Below are the code and all the weights of a small trained network. Each question names an input and a class and asks about switching units off, where a switched-off unit gives its printed mean instead of its output.

import numpy as np


def w(rows, s, z=0):
    codes = np.array(rows[::2]) - 128.0
    scale = np.full(codes.shape[1], s)
    scale[-1] = z or s
    return codes * scale


def f(y):
    return y / 2 * (1 + np.tanh(0.7978845608 * (y + 0.044715 * y**3)))


def log_softmax(a):
    a = a - a.max(-1, keepdims=True)
    return a - np.log(np.exp(a).sum(-1, keepdims=True))


def net(x, mask):
    res = np.array(x, float).reshape(1, 7) / 4 @ E
    y = f(res @ A[0][:, :-1].T + A[0][:, -1])
    res = res + np.where(mask, y, B[0][:, -1]) @ B[0][:, :-1]
    return log_softmax(res[-1] @ U[:, :-1].T + U[:, -1])


A, B = {}, {}
E = w([
[126,125,129,134,138,125,133,134],'x0',
[93,35,128,172,108,210,149,52],'x1',
[124,135,108,98,135,156,110,118],'x2',
[10,100,166,104,103,116,48,194],'x3',
[142,122,101,121,110,127,100,120],'x4',
[82,162,31,156,65,165,212,185],'x5',
[134,127,125,135,118,120,123,127],'x6',
],0.013)
A[0] = w([
[141,153,101,134,114,146,181,106,127],'neuron 1',
[142,134,85,167,126,160,185,94,163],'neuron 2',
[102,73,118,144,129,158,115,101,175],'neuron 3',
[157,164,93,145,123,126,175,116,140],'neuron 4',
[123,139,184,97,141,89,62,141,145],'neuron 5',
[174,183,110,98,145,97,143,162,185],'neuron 6',
[113,98,183,107,153,127,67,127,131],'neuron 7',
[105,78,154,143,123,174,120,122,171],'neuron 8',
[75,140,130,124,114,111,80,173,187],'neuron 9',
[205,135,140,126,174,131,126,81,178],'neuron 10',
[1,145,62,142,71,138,136,197,64],'neuron 11',
[157,188,123,104,132,114,134,172,193],'neuron 12',
[152,208,123,102,150,72,112,180,255],'neuron 13',
[198,154,151,135,184,117,123,45,191],'neuron 14',
],0.013,0.0093)
B[0] = w([
[135,87,69,78,101,175,159,137,182],'neuron 1',
[151,53,53,108,91,219,229,112,212],'neuron 2',
[133,54,152,185,136,95,120,81,188],'neuron 3',
[71,129,49,102,23,191,151,234,190],'neuron 4',
[151,120,182,44,196,71,146,149,206],'neuron 5',
[89,178,92,132,123,142,94,225,211],'neuron 6',
[90,67,153,83,144,45,91,123,193],'neuron 7',
[112,63,174,168,117,90,125,48,186],'neuron 8',
[179,161,206,93,167,81,137,130,200],'neuron 9',
[157,198,182,166,128,183,126,97,214],'neuron 10',
[218,202,201,219,105,206,130,93,230],'neuron 11',
[87,220,111,140,94,161,79,226,203],'neuron 12',
[120,254,98,88,221,132,93,231,251],'neuron 13',
[200,219,205,226,139,181,100,75,233],'neuron 14',
],0.0089,0.019)
U = w([
[184,210,168,153,138,148,84,158,242],'0',
[187,117,168,206,106,147,141,36,238],'1',
[73,167,4,95,97,149,122,188,7],'2',
[173,24,46,67,90,165,206,111,80],'3',
[139,137,147,1,180,25,116,152,152],'4',
[77,4,173,123,128,28,54,96,1],'5',
],0.0097,0.0027)

Each question gives the input, the list of numbers given to net, and the class t.
The units are the neurons (one row each of A and B). Each row of codes is followed by its name. A weight is (code - 128) times the scale printed after its matrix; where a second scale follows, it is the last column's (A, B and U).
mask holds one flag per neuron, in row order. A switched-off neuron (its flag False) gives its mean, the last column of its row in B, instead of its output. The means were averaged over made-up inputs and are rounded, as every weight is.
A unit's drop is (log p(t) with every unit on - log p(t) with that unit switched off) / (log p(t) with every unit on - log p(t) with every unit switched off).
The circuit of an input: a set's keep is (log p(t) with only the set's units on - log p(t) with every unit switched off) / (log p(t) with every unit on - log p(t) with every unit switched off). Starting from the 12 units with the biggest drops (on a tie, the unit counted first), units are removed one at a time, each time the one whose removal leaves the highest keep (on an exact tie, the one counted first), for as long as the keep stays at least 0.8.
circuit, biggest first: the units of the circuit, biggest drop first
unit that matters most: the unit with the biggest drop
top k neurons: the k neurons with the biggest drops, biggest first
drop of u: that unit's drop, to one decimal
input [-4,-5,-8,-7,-4,1,-8], class 2: circuit, biggest first	(neuron 4; neuron 11)
input [-6,1,-1,-7,2,4,-8], class 3: circuit, biggest first	(neuron 2)
input [-5,1,0,-1,6,1,1], class 3: circuit, biggest first	(neuron 13; neuron 11; neuron 14)
input [-8,-8,5,2,3,0,3], class 4: circuit, biggest first	(neuron 14; neuron 5)
input [3,2,1,1,4,-8,1], class 5: top 2 neurons	(neuron 7; neuron 11)
input [-4,5,5,0,0,6,6], class 3: top 2 neurons	(neuron 14; neuron 2)
input [-4,2,2,-1,-1,-7,-4], class 1: top 2 neurons	(neuron 14; neuron 13)
input [7,8,-7,0,-3,3,-8], class 3: top 2 neurons	(neuron 14; neuron 2)
input [0,-7,-8,7,0,0,-1], class 4: top 2 neurons	(neuron 5; neuron 14)
input [2,6,-2,-8,-3,0,3], class 1: top 2 neurons	(neuron 14; neuron 10)
input [6,1,5,-2,-3,7,-8], class 3: top 2 neurons	(neuron 13; neuron 2)
input [1,8,3,5,-3,-4,0], class 5: drop of neuron 13	0.0
input [-7,8,8,1,5,-2,5], class 5: drop of neuron 11	0.3
input [0,6,2,3,-5,8,-3], class 1: unit that matters most	neuron 11
input [5,2,-2,1,-5,-8,4], class 5: drop of neuron 11	0.3
input [0,-4,-8,2,6,-7,6], class 4: drop of neuron 5	0.2
